Group and class of each row
[ 0.40 -0.12 -1.18 -0.71  0.40  2.41  0.48  1.79 -0.20 -1.12 -1.16  1.32
 -0.85  2.98  1.02 -0.54 -0.64 -0.35  0.89 -0.75 -0.52 -0.14  0.23  0.08
 -0.12  0.36 -0.23  0.82 -0.26 -0.44 -1.43  1.87  0.46  0.89  0.89  4.22
 -0.59 -1.36  0.78  0.62 -0.22 -1.13 -0.09 -0.21  0.62 -0.45 -0.64  0.24
 -0.31  0.91 -0.40 -0.80  1.41  0.23 -0.28 -0.50  0.33 -1.30]
H Z
[-1.67  0.19 -0.23 -0.44  0.12 -3.67 -0.41  3.61  1.31 -0.80 -3.29 -2.01
  0.34  1.40 -0.57 -1.03 -0.85  0.53  4.46 -0.32 -2.96 -0.17  0.54  0.02
 -0.43 -0.30  0.73  0.69  0.11 -1.81  0.59 -4.57 -0.06  1.14  1.98  4.41
 -0.91 -0.47  0.31  0.41 -0.87 -2.18 -1.24  0.02 -0.53 -1.58  2.66 -0.81
 -0.42 -0.65 -0.84  1.92 -0.15  0.55  2.37  1.18  0.63  0.21]
U N
[ 0.19 -0.73  1.78  0.42  2.31  2.71  0.83 -2.60 -0.21  0.65 -0.68  0.31
  0.63  0.25  0.97 -0.54 -0.82 -0.06  1.67  0.15  0.33  0.86  0.79 -0.38
 -0.89  0.05 -1.63  1.64  0.72  0.52  0.18  3.09  0.09 -0.04  0.02 -0.33
  0.03 -2.09 -0.44  0.83  0.30  0.93  1.30 -0.34  0.66 -2.05 -1.41  0.89
  0.37  1.44 -0.61  2.41 -1.61 -1.43 -1.39 -0.45  0.57  0.20]
L F
[ 0.90 -0.27 -1.74 -0.88  0.64  4.14  0.50  1.43  0.02 -0.70  0.65  2.01
 -1.23  4.26  1.10 -0.53 -0.99 -0.72 -1.06 -1.15  1.16 -0.27  0.47  0.50
  0.06  0.10 -1.17  0.11 -0.22  0.26 -2.30  3.09  0.37  0.04  0.14  4.68
 -0.62 -0.32  0.44  0.51  0.36 -1.12  0.30 -0.11  1.49 -0.67 -1.05 -0.08
  0.35  0.76 -0.28 -1.41  1.90  0.32 -0.76 -1.03 -0.13 -1.38]
H K
[-0.51  0.01 -0.25 -0.27  0.64  0.60  0.29  1.92  0.13 -0.35 -3.62  0.60
  0.25 -0.20 -0.37 -0.47  0.46  0.00  3.47  0.28 -2.47  0.03 -0.47 -0.54
 -0.25  0.11  0.35  0.90 -0.35 -0.45  0.18 -1.63  0.26  0.78  1.00  0.12
 -0.66 -1.64  1.06  0.10 -0.22 -0.07 -0.42 -0.35 -0.13  0.87  0.61 -0.42
 -1.43  0.52 -0.39  0.22  0.80  0.03  1.24  0.88  0.64 -0.22]
U G
[ 1.01 -1.44 -0.71 -0.29  2.19  1.97  0.17  5.28 -1.65 -0.58 -1.45  0.11
 -0.40  4.31  2.41  0.18 -2.15 -0.53  2.23 -0.61 -1.13  0.39  0.69  0.00
  0.92  0.53 -0.58 -0.02 -0.86 -1.60  0.00  2.07  0.47 -0.21  0.64 -0.73
  1.40 -2.95  0.46  1.16 -0.23  0.20  0.48 -0.55  0.43  1.01 -0.87  0.26
  0.09 -0.20  0.72 -0.15  0.13 -0.55 -1.45 -0.33  0.13 -0.13]
H Z
[ 1.48 -1.42 -0.57 -0.44  0.26 -0.07 -0.42  3.54 -1.89 -0.59  0.04 -0.20
 -0.61  3.61  2.10  0.58 -1.74 -0.36 -0.44 -0.17 -1.13  0.41  0.46  0.04
  0.82  0.45  1.28 -0.40 -0.76 -0.83  0.50  1.83  0.51 -0.06  0.56 -0.09
  1.40 -1.58  1.00  0.55 -0.26  0.45  0.01  0.38 -0.13  1.28 -0.06  0.29
  0.39 -0.73 -0.27 -0.70 -0.53 -0.04 -1.79 -0.13 -0.25  0.03]
H K
[-0.35  0.81 -0.91  1.56 -3.75  0.49 -0.29  4.11  0.07 -1.10 -3.35 -1.55
  0.67 -0.30 -0.54  1.52  1.96  0.53 -0.26  0.77  0.96 -1.24  0.00  0.09
 -0.12  0.02 -0.63 -0.24  0.90 -2.98 -1.64 -0.43  0.26 -0.73 -0.33 -3.32
  0.04  1.06 -0.24  0.32 -0.19 -0.61 -1.08  0.11  0.56  0.17 -0.12 -0.93
 -0.36 -1.24  1.40 -0.86  0.35 -0.05  1.79  0.05 -0.20 -0.05]
B A
[-0.81  0.28 -0.19  0.79 -2.85 -0.85  0.21 -0.31  0.34 -0.80 -0.81  0.64
  0.11 -2.19 -1.21  1.26 -0.01  0.53 -1.19  1.13  1.44 -0.92 -0.54  0.08
 -0.31  0.26 -1.28 -0.41 -0.10 -1.44 -0.90 -0.11  0.23 -0.43  0.39 -3.22
 -1.00  1.60 -0.29 -0.66  0.48  0.70 -1.20  0.05  0.55 -0.26  0.60 -0.07
 -0.15  0.05  1.58 -0.65  1.55 -0.23  1.56 -0.31 -0.22  0.00]
B Q
[ 0.39 -0.09 -0.88 -0.37  0.67  2.18  0.32  0.50 -0.59 -0.29  1.04  1.12
 -0.88  1.65  1.67 -0.85 -0.46 -0.38  1.04 -1.44  0.23  0.35  0.37 -0.16
  0.42  0.48 -1.39 -0.23 -0.23 -0.77 -0.20  3.20  0.06 -0.09  0.41  2.99
  0.35 -1.54  0.90  1.38  0.20 -0.52  0.62 -0.81  0.50  0.24 -1.70  0.99
 -0.44  0.92  0.60 -0.86  1.25 -0.05 -1.44 -0.73  0.27 -1.53]
H K
[-0.48  1.22 -1.41  1.44 -4.03  1.09  0.23  3.90 -0.01 -1.33 -3.17 -0.90
  0.43 -0.85 -0.30  1.42  2.41  0.50  0.11  0.15  0.92 -1.20 -0.54 -0.09
  0.04  0.37 -0.65  0.11  0.80 -3.04 -1.83  0.50  0.29 -0.92  0.09 -2.18
  0.01  0.72  0.28  0.64 -0.21 -0.75 -1.36 -0.22  0.53  0.76 -0.49 -0.17
 -0.78 -0.76  2.54 -1.58  1.37  0.02  1.84 -0.20 -0.09 -0.85]
B A
[-0.50 -0.56 -0.24 -0.48  1.48  0.15  0.21  3.89  0.01 -0.33 -3.15  0.51
  0.09  2.22 -0.21 -0.32 -1.99 -0.16  3.76  0.39 -2.28 -0.04  0.10 -0.30
  0.11 -0.05 -0.06  0.33 -1.10 -0.46  0.30 -2.37  0.29  0.82  1.30 -0.78
 -0.57 -1.63  0.32 -0.66 -0.56 -0.25 -0.37 -0.17  0.39  0.63  1.37 -1.03
 -0.88 -0.02 -0.35  0.81  0.86  0.17  1.20  1.13  0.56  0.82]
U G
[ 0.45 -2.26 -0.01 -0.13  2.29  3.03  0.24  4.16 -1.07  0.29  0.01  1.71
 -0.09  4.50  1.28  0.45 -4.81 -0.83  0.65  0.84  1.15  0.00  1.21  0.12
  0.82  0.12 -3.48 -1.10 -1.85 -0.23  0.42  1.07  0.21 -0.71  0.74 -6.83
  0.87 -1.77 -0.79 -0.48  0.42  1.80  1.26 -0.35  1.85  1.20  0.05 -0.42
  0.37 -0.55  1.24  0.58  0.49 -0.73 -1.06  0.10 -0.31  1.96]
L V
[-0.35  0.48 -1.12  1.34 -3.64 -0.26  0.02  3.02 -0.06 -1.63 -2.20 -0.62
  0.06  0.55  0.04  1.42  1.31  0.28 -0.84  0.11  1.38 -3.09  0.07  0.16
 -0.30  0.32 -0.75  0.32  0.91 -3.20 -2.07  1.75  0.24 -0.59  0.44 -0.27
 -0.03  0.75  0.26  0.45  0.24 -0.93 -1.30  0.01  0.85 -1.17 -0.67  0.05
 -0.21 -0.42  1.70 -0.99  1.03 -0.20  0.99 -1.00 -0.42 -1.15]
B A
[ 3.48 -4.08 -0.48  0.55  0.30  2.62 -0.77  7.22 -4.15 -0.20 -3.10 -3.43
  0.76  7.22  4.06  2.59 -3.82 -0.93 -0.44  1.19 -1.05  0.02  2.35  0.25
  2.32  0.43  1.38 -0.88 -1.39 -2.50  1.08  0.54  0.84 -2.19 -1.11 -7.22
  5.45 -3.42 -0.40  0.58 -0.78  2.06  1.67 -0.67  0.32  4.35 -0.71 -1.59
  1.49 -4.06  0.55  0.01 -4.27 -0.59 -2.71  1.34 -1.63  4.08]
H K
[-0.06  0.36 -1.12  0.99 -2.96  1.13 -0.37  2.82  0.15 -0.81 -1.39 -0.67
  0.26  0.14 -0.39  1.36  1.17  0.22 -1.91  0.59  1.96 -1.24 -0.06  0.24
  0.24 -0.07 -1.00 -0.37  0.19 -1.67 -1.70  0.22  0.21 -0.71 -0.61 -3.30
  0.16  1.46 -0.60 -0.29  0.09 -0.42 -0.64 -0.06  0.84  0.28 -0.35 -0.60
  0.16 -1.30  1.31 -1.12  0.63  0.32  1.17 -0.24 -0.64  0.18]
B A
[-0.05  0.07 -0.02 -0.12 -0.38 -0.11  0.26  0.93 -0.05 -0.77 -3.14  0.12
  0.07 -0.14 -0.20  0.00  1.06 -0.10  1.79  0.43 -1.86 -0.16 -0.61 -0.33
 -0.64  0.21  2.12  1.19  0.18 -0.43 -0.41 -0.68  0.13  0.89  0.69  1.82
 -0.74 -0.87  0.76 -0.03 -0.55 -0.34 -0.85 -0.12 -0.26 -0.33  0.56 -0.08
 -1.29  0.54 -1.02  0.03  0.29 -0.10  0.65  0.55  0.29 -0.44]
U N
[-0.29  0.04  0.15  0.14  0.39  2.51  0.68  0.75 -0.69 -0.64 -3.79  1.32
  0.30 -1.25 -0.05 -0.18  1.13 -0.25  3.32  0.49 -1.20  0.12 -0.98 -0.94
 -0.14  0.35 -0.26  1.38 -0.29 -0.26 -0.25  0.72  0.31  0.59  0.42 -1.06
 -0.94 -2.33  1.29  0.17 -0.39  0.71  0.00 -0.38  0.27  1.01 -0.89  0.33
 -1.65  1.58  0.20 -0.17  1.39 -0.70  0.75  0.20  0.61 -0.63]
U M
[-0.60 -0.94  1.76  0.59  2.55  2.57  0.61 -1.21 -0.05  1.00 -0.79  0.67
  0.42  0.44  1.14 -0.57 -1.98 -0.03  3.27  0.02  0.73  0.80  1.55 -1.04
 -0.38  0.01 -3.92  0.53 -0.29 -0.55  0.72  2.70 -0.11 -0.61  0.50 -1.99
  0.59 -2.30 -0.52  0.93  0.39  1.07  1.73 -0.43  1.15 -1.54 -1.58  0.88
 -0.09  1.33  0.98  2.27 -0.39 -1.37 -1.08 -0.32  0.38  0.13]
L F
[-1.33 -0.85  2.10  0.32  3.37  2.00  0.60 -1.11  0.70  1.44 -0.72  0.59
  0.56  0.99  0.77 -1.04 -3.17 -0.09  4.58  0.03  0.39  0.92  1.77 -0.43
 -0.67 -0.24 -4.68  0.92 -0.47 -0.42  1.08  1.58 -0.09 -0.40  1.04 -1.96
  0.29 -2.46 -0.96  0.54  0.42  0.66  1.80 -0.28  1.20 -2.56 -0.82  0.57
 -0.07  1.38  0.82  3.75 -0.76 -1.45 -0.60  0.00  0.57  0.75]
L F
[-0.92  0.75 -0.50  1.25 -2.25 -1.39 -0.46  2.48  0.72 -0.23 -0.62 -1.38
  0.84 -0.90 -0.85  1.04  0.45  0.61 -0.66  0.46  1.41 -1.07  0.10  0.29
  0.07 -0.24 -1.30 -1.01  0.25 -1.92 -0.42 -1.82 -0.23 -0.97 -0.18 -3.83
  0.10  1.76 -0.83 -0.33  0.25 -0.41 -0.65  0.34  0.21  0.13  0.88 -0.73
  0.16 -1.75  1.96 -0.18  0.40  0.18  1.78  0.18 -0.12  0.69]
B R
[-0.65  0.42  0.19 -0.60  1.46  0.12  0.30 -1.26  0.10  0.33  0.26  0.26
 -0.32 -0.36  0.71 -1.13  0.17  0.06  3.23 -1.17 -1.33  0.87  0.09 -0.42
  0.01  0.29 -0.66  0.50  0.22 -0.39  0.89  1.23 -0.12  0.36  0.87  4.47
  0.09 -1.83  1.12  1.32 -0.16 -0.77  0.59 -0.23 -0.25 -0.51 -0.99  1.07
 -0.47  1.12  0.20  0.77  0.26 -0.10 -0.74 -0.10  0.85 -1.58]
H Z
[ 1.87 -0.69 -1.50 -0.80  0.30  3.19  0.14  2.31 -1.07 -0.63  0.59  1.17
 -0.82  4.06  1.63  0.05 -0.36 -0.78 -1.35 -0.85  0.23  0.13  0.27  0.17
  0.48 -0.01  1.07  0.28 -0.29  0.50 -1.57  2.69  0.48  0.41 -0.51  2.50
  0.72 -0.60  0.80  0.45 -0.09 -0.56  0.56 -0.20  0.26  0.96 -1.18 -0.06
  0.21  0.11 -0.61 -1.46  0.28  0.28 -1.74 -0.59 -0.30 -0.69]
H K
[-1.67  0.78  0.87 -0.42  0.68 -0.93  0.30 -0.97  1.09 -0.52 -2.75  0.79
 -0.11 -1.14 -0.91 -1.20  0.48  0.07  3.64  0.41 -2.19  0.14 -0.78 -0.54
 -0.92  0.00  0.55  1.49  0.20  0.17 -0.06 -1.39  0.05  1.31  1.49  4.37
 -1.97 -0.92  0.58  0.02 -0.45 -0.86 -0.84 -0.09 -0.14 -1.40  0.74 -0.03
 -0.89  1.32 -1.23  0.94  1.07  0.15  1.71  0.24  1.01 -0.77]
U N
[-0.09  0.11 -1.39 -0.82  1.23  1.38 -0.04  4.18  0.07  0.00 -1.07  0.18
  0.16  2.12  0.22 -0.64 -0.11 -0.55  2.93 -0.91 -1.46  0.06 -0.10 -0.16
  0.88 -0.06 -0.09 -0.33 -0.76  0.03  0.37 -1.90  0.59  0.56  0.01  1.03
  0.26 -1.20  0.53  0.44 -0.56 -0.92  0.41 -0.11  0.06  2.18  0.29 -1.27
 -1.18 -0.75  0.07 -0.86  1.09  1.06  1.20  1.01  0.69  0.10]
U M
